Here is a tiny trained network, its code and every weight. The questions are about switching its units off for an input and a target symbol, where a switched-off unit gives its printed mean instead of its output.

import numpy as np


def w(rows, s, z=0):
    codes = np.array(rows[::2]) - 128.0
    scale = np.full(codes.shape[1], s)
    scale[-1] = z or s
    return codes * scale


def f(y):
    return y / 2 * (1 + np.tanh(0.7978845608 * (y + 0.044715 * y**3)))


def softmax(a):
    e = np.exp(a - a.max(-1, keepdims=True))
    return e / e.sum(-1, keepdims=True)


def log_softmax(a):
    a = a - a.max(-1, keepdims=True)
    return a - np.log(np.exp(a).sum(-1, keepdims=True))


def net(x, mask):
    ids = ['ΓΞΦαδεζηλτ'.index(c) for c in x.split()]
    T = len(ids)
    res = E[ids] + P[:T]
    u = 0
    for l in range(2):
        r = res
        for j in range(2):
            rows = slice(4 * j, 4 * j + 4)
            q, k, v = (r @ M[l][rows].T for M in (Q, K, V))
            z = softmax(np.where(np.tri(T) > 0, q @ k.T / 4**0.5, -1e9)) @ v
            o = O[l][rows]
            res = res + np.where(mask[u + j], z, o[:, -1]) @ o[:, :-1]
        u += 2
        y = f(res @ A[l][:, :-1].T + A[l][:, -1])
        res = res + np.where(mask[u : u + 12], y, B[l][:, -1]) @ B[l][:, :-1]
        u += 12
    return log_softmax(res[-1] @ U[:, :-1].T + U[:, -1])


Q, K, V, O, A, B = {}, {}, {}, {}, {}, {}
E = w([
[91,36,15,137,110,178,181],'Γ',
[157,51,207,198,144,153,239],'Ξ',
[199,135,175,167,197,93,55],'Φ',
[169,38,105,60,170,30,76],'α',
[137,180,159,231,75,128,163],'δ',
[69,132,93,110,245,180,101],'ε',
[118,149,66,151,138,191,97],'ζ',
[121,235,194,209,172,148,99],'η',
[166,78,1,101,58,87,91],'λ',
[55,206,133,163,167,82,115],'τ',
],0.0082)
P = w([
[133,111,102,217,125,117,95],'0',
[46,108,145,126,141,128,165],'1',
[162,131,151,117,146,130,179],'2',
[145,138,91,178,134,97,117],'3',
[134,121,137,98,106,219,69],'4',
[166,129,142,111,165,125,193],'5',
[149,149,80,164,144,90,123],'6',
[23,72,159,131,110,108,126],'7',
[167,138,135,100,175,121,202],'8',
[151,163,70,151,148,87,127],'9',
[124,104,158,72,96,246,45],'10',
[169,142,131,94,186,117,209],'11',
[153,174,59,143,153,90,128],'12',
[51,44,181,140,102,96,106],'13',
],0.012)
Q[0] = w([
[102,81,181,99,78,178,85],'L0H1',
[66,100,142,106,83,116,163],'L0H1',
[150,103,145,98,113,78,94],'L0H1',
[101,114,176,133,116,182,126],'L0H1',
[197,138,86,151,177,74,126],'L0H2',
[84,154,193,135,64,186,112],'L0H2',
[187,255,49,142,161,149,217],'L0H2',
[49,126,93,114,49,181,88],'L0H2',
],0.0076)
K[0] = w([
[36,29,140,95,115,169,51],'L0H1',
[65,88,136,131,121,130,160],'L0H1',
[129,67,125,114,140,73,100],'L0H1',
[87,121,131,134,76,195,110],'L0H1',
[204,83,32,45,195,71,158],'L0H2',
[87,205,188,221,51,158,96],'L0H2',
[177,194,4,186,171,72,227],'L0H2',
[13,139,82,162,3,184,93],'L0H2',
],0.0068)
V[0] = w([
[136,48,128,253,201,108,138],'L0H1',
[20,63,124,117,104,162,74],'L0H1',
[105,76,79,215,195,42,64],'L0H1',
[195,198,44,170,194,87,165],'L0H1',
[70,101,209,118,83,142,139],'L0H2',
[47,51,126,146,110,171,92],'L0H2',
[83,141,145,92,112,226,114],'L0H2',
[96,132,238,170,19,151,18],'L0H2',
],0.0044)
O[0] = w([
[117,66,131,178,169,210,136,226],'L0H1',
[43,79,149,43,110,136,66,138],'L0H1',
[87,102,114,188,154,184,98,254],'L0H1',
[167,166,38,216,204,112,171,175],'L0H1',
[97,90,213,105,97,87,105,81],'L0H2',
[55,128,147,97,102,180,99,142],'L0H2',
[105,150,151,13,76,140,85,73],'L0H2',
[84,101,209,168,72,111,3,48],'L0H2',
],0.0047,0.0032)
A[0] = w([
[175,133,113,103,128,254,72,252],'L0N1',
[150,139,66,174,141,68,156,228],'L0N2',
[132,82,81,118,133,170,150,163],'L0N3',
[88,102,63,133,38,132,126,124],'L0N4',
[48,231,90,206,123,163,77,167],'L0N5',
[160,164,120,151,204,155,196,246],'L0N6',
[104,113,101,94,164,217,47,219],'L0N7',
[244,57,147,67,148,51,169,47],'L0N8',
[118,122,58,130,158,75,44,206],'L0N9',
[95,146,164,78,86,171,95,173],'L0N10',
[53,68,153,114,128,99,131,188],'L0N11',
[109,99,192,128,176,154,171,157],'L0N12',
],0.0079,0.004)
B[0] = w([
[254,67,210,78,112,108,137,195],'L0N1',
[151,166,46,215,119,164,174,238],'L0N2',
[133,87,96,101,77,164,177,176],'L0N3',
[82,115,81,63,85,178,92,137],'L0N4',
[111,98,124,198,166,241,108,175],'L0N5',
[162,208,113,81,139,174,219,253],'L0N6',
[165,48,160,131,151,64,163,207],'L0N7',
[100,83,103,170,164,175,123,172],'L0N8',
[122,81,57,218,129,82,121,209],'L0N9',
[146,136,209,117,115,78,88,154],'L0N10',
[32,128,136,111,90,80,141,173],'L0N11',
[43,126,160,103,144,148,152,155],'L0N12',
],0.0068,0.008)
Q[1] = w([
[138,125,126,88,194,67,90],'L1H1',
[66,107,164,140,66,97,50],'L1H1',
[146,95,26,223,250,163,255],'L1H1',
[226,130,171,90,131,123,107],'L1H1',
[84,152,123,166,77,154,84],'L1H2',
[255,160,163,138,127,99,61],'L1H2',
[218,114,99,151,128,250,208],'L1H2',
[90,134,49,233,218,167,235],'L1H2',
],0.0066)
K[1] = w([
[93,130,143,49,97,176,84],'L1H1',
[127,46,163,142,74,117,62],'L1H1',
[187,155,41,108,166,178,191],'L1H1',
[2,160,116,102,128,98,169],'L1H1',
[185,97,137,196,108,100,76],'L1H2',
[50,155,121,122,125,85,87],'L1H2',
[112,177,24,146,173,93,209],'L1H2',
[221,195,83,112,153,159,171],'L1H2',
],0.0069)
V[1] = w([
[192,149,112,133,15,240,112],'L1H1',
[93,43,6,83,2,151,112],'L1H1',
[204,188,97,77,121,199,163],'L1H1',
[38,171,207,152,159,231,161],'L1H1',
[173,138,133,186,19,143,149],'L1H2',
[76,160,172,141,63,246,111],'L1H2',
[70,175,139,93,16,135,183],'L1H2',
[120,13,125,75,127,178,180],'L1H2',
],0.0073)
O[1] = w([
[194,133,191,152,1,169,102,150],'L1H1',
[175,110,37,132,47,171,163,124],'L1H1',
[133,79,195,105,76,156,81,239],'L1H1',
[20,187,169,106,80,81,138,116],'L1H1',
[146,88,180,190,71,82,170,155],'L1H2',
[85,167,157,165,36,119,99,38],'L1H2',
[25,110,112,243,58,173,166,2],'L1H2',
[137,151,117,54,70,187,249,254],'L1H2',
],0.0075,0.007)
A[1] = w([
[146,57,89,51,119,26,125,82],'L1N1',
[100,87,107,111,197,110,189,226],'L1N2',
[141,187,194,131,176,167,221,83],'L1N3',
[127,119,219,22,175,114,79,23],'L1N4',
[192,205,94,158,131,71,184,65],'L1N5',
[134,150,116,235,165,71,79,142],'L1N6',
[156,176,78,191,194,46,127,18],'L1N7',
[33,105,100,223,50,141,175,61],'L1N8',
[133,43,77,141,137,197,152,138],'L1N9',
[22,234,106,51,155,75,188,132],'L1N10',
[82,255,98,229,173,135,96,229],'L1N11',
[136,136,46,219,148,135,104,4],'L1N12',
],0.007,0.0043)
B[1] = w([
[140,194,193,155,155,157,123,203],'L1N1',
[100,105,145,162,161,150,113,244],'L1N2',
[88,124,121,122,135,67,79,201],'L1N3',
[173,254,38,144,100,124,120,162],'L1N4',
[74,155,202,177,97,104,104,170],'L1N5',
[113,93,164,73,97,209,146,153],'L1N6',
[153,163,207,93,46,176,138,157],'L1N7',
[49,185,103,151,154,159,200,151],'L1N8',
[109,154,83,185,129,32,94,253],'L1N9',
[122,33,89,125,30,220,35,161],'L1N10',
[138,69,58,80,165,99,76,151],'L1N11',
[93,196,121,72,125,175,90,160],'L1N12',
],0.0084,0.013)
U = w([
[114,163,84,114,119,143,201,26],'Γ',
[90,79,138,187,131,211,144,42],'Ξ',
[156,254,132,149,167,163,129,58],'Φ',
[108,70,94,148,200,111,147,252],'α',
[71,140,190,185,115,41,154,164],'δ',
[134,148,52,44,140,219,120,22],'ε',
[199,121,194,39,104,130,199,249],'ζ',
[105,181,88,129,94,47,59,112],'η',
[175,16,137,173,91,126,136,153],'λ',
[104,33,133,147,117,107,48,109],'τ',
],0.0087,0.0037)

Each question gives the input, a string of symbols that net reads in full, and the target symbol t.
The units are the heads (4 rows each of Q, K, V and O) and the neurons (one row each of A and B). Each row of codes is followed by its name. A weight is (code - 128) times the scale printed after its matrix; where a second scale follows, it is the last column's (O, A, B and U).
mask holds one flag per unit, layer by layer, with each layer's heads first. A switched-off unit (its flag False) gives its mean, the last column of its rows in O or B, instead of its output. The means were averaged over made-up inputs and are rounded, as every weight is.
A unit's drop is (log p(t) with every unit on - log p(t) with that unit switched off) / (log p(t) with every unit on - log p(t) with every unit switched off).
The circuit of an input: a set's keep is (log p(t) with only the set's units on - log p(t) with every unit switched off) / (log p(t) with every unit on - log p(t) with every unit switched off). Starting from the 12 units with the biggest drops (on a tie, the unit counted first), units are removed one at a time, each time the one whose removal leaves the highest keep (on an exact tie, the one counted first), for as long as the keep stays at least 0.8.
circuit, biggest first: the units of the circuit, biggest drop first
k most important neurons: the k neurons with the biggest drops, biggest first
k most important neurons of layer l: the k neurons of layer l with the biggest drops, biggest first
heads that matter: for each layer, one digit per head in row order, 1 if its drop is at least 0.15 and else 0, layers parted by /
input τ λ Ξ, target Ξ: 2 most important neurons	(L1N10 L0N12)
input Γ α ζ η Γ α ζ Ξ Γ τ, target ε: 2 most important neurons of layer 0	(L0N2 L0N1)
input α δ δ, target δ: circuit, biggest first	(L1H2 L1H1)
input ζ α δ ζ Γ, target α: heads that matter	00 / 10
input ε η ζ ζ ε α α η Ξ α α, target η: heads that matter	00 / 11
input ζ ε α δ α, target ε: 2 most important neurons	(L1N10 L0N2)
input ζ α ε α ζ, target α: heads that matter	00 / 10
input Γ Γ Γ Γ ε Ξ ζ, target λ: heads that matter	10 / 10
input Γ ζ Γ ζ ε, target ζ: circuit, biggest first	(L0N1 L0N2)
input ε ζ Γ α ε ζ Ξ, target δ: heads that matter	00 / 01
input α τ η ζ Γ, target τ: circuit, biggest first	(L1H2 L0N6)
input α ζ α ζ ε Γ, target Γ: 3 most important neurons	(L1N8 L0N3 L0N6)
input η δ ζ η Φ, target δ: heads that matter	00 / 11
input ε η α ε δ, target η: heads that matter	01 / 10
input α ζ α λ ε λ α Ξ ε α α ζ λ ε, target α: 3 most important neurons	(L0N7 L0N6 L0N1)
input ε α α ζ α α α α δ α δ α η ζ, target δ: heads that matter	01 / 01
input α α ζ τ τ α η α, target τ: heads that matter	11 / 10
input ε α Γ ε α δ λ ζ Φ α ζ, target ζ: circuit, biggest first	(L0N1)
input α δ ζ, target ζ: heads that matter	00 / 10
input α λ ζ ε α ζ λ Φ α ε α δ ζ α, target α: 3 most important neurons	(L0N7 L0N1 L0N6)
input α α δ ζ ζ α ε ε λ ζ ε ζ α α, target ε: heads that matter	01 / 01
input α ε α ε η, target ε: 3 most important neurons of layer 1	(L1N10 L1N9 L1N4)
input Φ Φ ζ τ τ α ε ζ Γ η, target τ: heads that matter	10 / 11
input α ε η ζ η, target ε: 3 most important neurons	(L1N10 L0N2 L1N9)
input α α ζ ε ε δ ε α δ, target δ: most important neuron of layer 1	(L1N3)
input η Ξ ζ Γ ζ, target Ξ: heads that matter	11 / 11
input α ζ δ α α α α η ζ δ δ ε α Φ, target δ: heads that matter	01 / 01
input η α Ξ ζ ζ α δ δ λ ζ ζ, target δ: heads that matter	01 / 11
input ζ δ Φ δ Γ, target δ: most important neuron of layer 0	(L0N1)
input ζ ζ λ α, target Φ: 2 most important neurons of layer 1	(L1N12 L1N7)
